Below is a small trained network, with its code and all its weights. Each question gives an input and a target symbol and asks what happens when units are switched off, that is, made to give their printed mean instead of their output.

import numpy as np


def w(rows, s, z=0):
    codes = np.array(rows[::2]) - 128.0
    scale = np.full(codes.shape[1], s)
    scale[-1] = z or s
    return codes * scale


def norm(h):
    return h / np.sqrt((h * h).mean(-1, keepdims=True) + 1e-5)


def f(y):
    return y / 2 * (1 + np.tanh(0.7978845608 * (y + 0.044715 * y**3)))


def softmax(a):
    e = np.exp(a - a.max(-1, keepdims=True))
    return e / e.sum(-1, keepdims=True)


def log_softmax(a):
    a = a - a.max(-1, keepdims=True)
    return a - np.log(np.exp(a).sum(-1, keepdims=True))


def net(x, mask):
    ids = ['αγδζηξπτω'.index(c) for c in x.split()]
    T = len(ids)
    res = E[ids] + P[:T]
    u = 0
    for l in range(3):
        q, k, v = (norm(res) @ M[l].T for M in (Q, K, V))
        z = softmax(np.where(np.tri(T) > 0, q @ k.T / 2**0.5, -1e9)) @ v
        res = res + np.where(mask[u], z, O[l][:, -1]) @ O[l][:, :-1]
        u += 1
        y = f(norm(res) @ A[l][:, :-1].T + A[l][:, -1])
        res = res + np.where(mask[u : u + 8], y, B[l][:, -1]) @ B[l][:, :-1]
        u += 8
    return log_softmax(norm(res)[-1] @ U[:, :-1].T + U[:, -1])


Q, K, V, O, A, B = {}, {}, {}, {}, {}, {}
E = w([
[156,155,76,127,72,211],'α',
[148,162,253,61,156,133],'γ',
[94,142,87,82,167,206],'δ',
[157,83,179,89,143,34],'ζ',
[99,128,191,142,140,116],'η',
[49,109,161,121,113,231],'ξ',
[156,185,163,142,76,186],'π',
[174,164,129,72,215,59],'τ',
[113,84,154,40,131,150],'ω',
],0.021)
P = w([
[71,103,161,175,165,155],'0',
[241,91,183,86,114,186],'1',
[80,150,91,145,85,75],'2',
[248,103,170,87,81,131],'3',
[81,145,98,150,95,90],'4',
[249,102,178,97,74,149],'5',
[77,146,114,160,119,95],'6',
],0.02)
Q[0] = w([
[110,177,2,251,185,21],'L0H0',
[200,166,56,179,86,117],'L0H0',
],0.04)
K[0] = w([
[16,208,72,187,27,4],'L0H0',
[90,183,39,226,38,169],'L0H0',
],0.032)
V[0] = w([
[48,189,186,40,54,177],'L0H0',
[254,221,236,64,154,163],'L0H0',
],0.0019)
O[0] = w([
[117,173,176,80,140,132,217],'L0H0',
[174,143,82,40,3,102,254],'L0H0',
],0.002,0.0018)
A[0] = w([
[52,202,174,175,90,136,131],'L0N0',
[77,179,59,121,197,111,3],'L0N1',
[153,157,135,122,130,122,226],'L0N2',
[144,100,118,140,130,157,72],'L0N3',
[49,171,100,104,88,68,181],'L0N4',
[30,140,168,79,161,89,243],'L0N5',
[115,153,167,64,105,145,210],'L0N6',
[3,130,79,97,130,151,86],'L0N7',
],0.036,0.0047)
B[0] = w([
[132,214,174,241,87,209,226],'L0N0',
[76,237,67,95,193,72,174],'L0N1',
[143,104,172,84,105,130,165],'L0N2',
[144,114,164,109,124,89,144],'L0N3',
[210,117,82,186,62,108,223],'L0N4',
[206,101,215,112,208,39,251],'L0N5',
[201,139,169,60,120,143,225],'L0N6',
[101,51,2,73,184,224,228],'L0N7',
],0.032,0.024)
Q[1] = w([
[130,156,121,1,168,144],'L1H0',
[103,106,102,49,158,211],'L1H0',
],0.042)
K[1] = w([
[78,119,231,89,252,123],'L1H0',
[93,92,179,115,186,241],'L1H0',
],0.036)
V[1] = w([
[180,5,60,119,145,175],'L1H0',
[195,218,70,53,58,187],'L1H0',
],0.022)
O[1] = w([
[67,18,160,90,35,16,254],'L1H0',
[116,46,108,108,95,254,124],'L1H0',
],0.012,0.0072)
A[1] = w([
[74,149,88,172,71,163,106],'L1N0',
[55,34,127,172,126,167,71],'L1N1',
[4,145,63,170,41,188,133],'L1N2',
[76,171,42,141,147,160,68],'L1N3',
[146,127,89,247,201,37,68],'L1N4',
[31,108,166,177,202,159,141],'L1N5',
[53,147,35,119,173,106,2],'L1N6',
[73,194,21,109,202,70,124],'L1N7',
],0.028,0.005)
B[1] = w([
[99,176,169,91,86,95,161],'L1N0',
[49,105,145,125,57,134,160],'L1N1',
[75,160,190,87,61,30,174],'L1N2',
[97,91,105,83,89,147,188],'L1N3',
[100,3,107,198,121,102,251],'L1N4',
[84,192,101,158,105,146,149],'L1N5',
[148,192,66,106,189,192,182],'L1N6',
[107,203,31,168,143,91,231],'L1N7',
],0.041,0.011)
Q[2] = w([
[144,110,128,255,132,200],'L2H0',
[124,167,207,94,87,114],'L2H0',
],0.045)
K[2] = w([
[184,120,80,211,4,147],'L2H0',
[29,175,193,192,178,120],'L2H0',
],0.039)
V[2] = w([
[81,126,17,18,215,66],'L2H0',
[252,139,174,111,94,74],'L2H0',
],0.027)
O[2] = w([
[251,107,15,166,20,149,5],'L2H0',
[72,218,152,43,75,169,185],'L2H0',
],0.016,0.011)
A[2] = w([
[122,251,135,106,136,57,41],'L2N0',
[135,183,111,64,76,139,81],'L2N1',
[167,106,83,134,225,123,113],'L2N2',
[123,75,143,54,120,187,45],'L2N3',
[47,87,59,110,172,254,179],'L2N4',
[95,139,162,216,161,144,46],'L2N5',
[200,120,203,173,150,139,127],'L2N6',
[180,131,123,187,79,120,254],'L2N7',
],0.037,0.0042)
B[2] = w([
[243,122,120,172,79,148,199],'L2N0',
[37,123,72,152,148,70,178],'L2N1',
[104,141,132,94,27,146,198],'L2N2',
[130,118,123,227,85,190,192],'L2N3',
[53,152,252,64,227,106,194],'L2N4',
[187,99,60,152,58,214,176],'L2N5',
[87,139,65,135,205,79,251],'L2N6',
[74,147,180,83,152,186,200],'L2N7',
],0.04,0.024)
U = w([
[55,119,125,102,23,69,176],'α',
[246,190,177,109,216,103,112],'γ',
[106,189,38,69,199,131,192],'δ',
[113,46,120,126,176,2,114],'ζ',
[132,101,63,239,178,178,22],'η',
[81,92,213,77,162,180,168],'ξ',
[164,231,160,148,58,170,102],'π',
[194,196,45,188,96,17,27],'τ',
[222,64,113,43,91,159,251],'ω',
],0.0075,0.0016)

Each question gives the input, a string of symbols that net reads in full, and the target symbol t.
The units are the heads (2 rows each of Q, K, V and O) and the neurons (one row each of A and B). Each row of codes is followed by its name. A weight is (code - 128) times the scale printed after its matrix; where a second scale follows, it is the last column's (O, A, B and U).
mask holds one flag per unit, layer by layer, with each layer's heads first. A switched-off unit (its flag False) gives its mean, the last column of its rows in O or B, instead of its output. The means were averaged over made-up inputs and are rounded, as every weight is.
A unit's drop is (log p(t) with every unit on - log p(t) with that unit switched off) / (log p(t) with every unit on - log p(t) with every unit switched off).
The circuit of an input: a set's keep is (log p(t) with only the set's units on - log p(t) with every unit switched off) / (log p(t) with every unit on - log p(t) with every unit switched off). Starting from the 12 units with the biggest drops (on a tie, the unit counted first), units are removed one at a time, each time the one whose removal leaves the highest keep (on an exact tie, the one counted first), for as long as the keep stays at least 0.8.
units of the circuit, in order: the units of the circuit, biggest drop first
unit that matters most: the unit with the biggest drop
top k neurons: the k neurons with the biggest drops, biggest first
k most important neurons of layer l: the k neurons of layer l with the biggest drops, biggest first
input ζ ω δ δ ζ γ, target τ: units of the circuit, in order : L0N7, L2N1, L0N5, L2N0
input ζ ξ η π γ ξ, target τ: unit that matters most : L0N7
input ζ ξ α ζ α, target α: units of the circuit, in order : L1N2, L0N5
input η π ω ζ, target γ: top 2 neurons : L0N7, L0N0
input γ τ ζ δ, target π: top 3 neurons : L0N7, L0N5, L2N0
input ξ π η ω, target ζ: top 3 neurons : L0N7, L0N4, L0N0
input ξ τ π ω τ γ, target ζ: top 4 neurons : L0N4, L0N7, L0N5, L1N4
input ω γ γ δ ζ η, target α: top 2 neurons : L0N5, L0N4
input ξ δ ζ ζ, target ζ: top 4 neurons : L0N0, L0N7, L0N5, L0N4
input η η α δ τ τ, target γ: top 3 neurons : L0N7, L0N4, L0N0
input π η δ δ, target ξ: top 2 neurons : L0N5, L0N4
input η π η ζ, target γ: top 4 neurons : L0N7, L0N4, L0N0, L0N1
input δ η τ π, target ω: top 3 neurons : L0N0, L0N7, L0N4
input δ ζ δ γ γ, target γ: units of the circuit, in order : L0N5
input ζ δ γ δ, target τ: top 2 neurons : L0N7, L2N1
input δ η ω ξ ξ ζ, target ω: top 2 neurons : L0N7, L0N5
input δ γ γ δ α α, target ω: top 4 neurons : L0N0, L0N4, L0N7, L2N7
input ξ τ α τ γ η, target ζ: top 4 neurons : L0N7, L0N5, L0N0, L0N4
input η δ η δ ζ τ, target γ: 2 most important neurons of layer 0 : L0N7, L0N4
input α ξ η ω, target η: top 4 neurons : L0N5, L2N3, L0N7, L0N4
input δ α τ ζ ξ η, target ω: unit that matters most : L0N0
input ξ δ π γ τ π, target ζ: 4 most important neurons of layer 0 : L0N4, L0N7, L0N0, L0N5
input ξ τ η ξ, target ζ: 3 most important neurons of layer 0 : L0N7, L0N5, L0N4
input α η τ γ, target η: 2 most important neurons of layer 0 : L0N5, L0N4
input δ α δ δ γ π, target ω: 4 most important neurons of layer 0 : L0N7, L0N0, L0N5, L0N4
input η η ζ ξ, target γ: 4 most important neurons of layer 0 : L0N7, L0N4, L0N0, L0N6
input ξ ω α ζ η π, target ζ: unit that matters most : L0N7
input δ η ζ δ, target ω: 2 most important neurons of layer 0 : L0N7, L0N5
input ξ η δ δ ζ ξ, target ζ: 3 most important neurons of layer 0 : L0N4, L0N7, L0N5
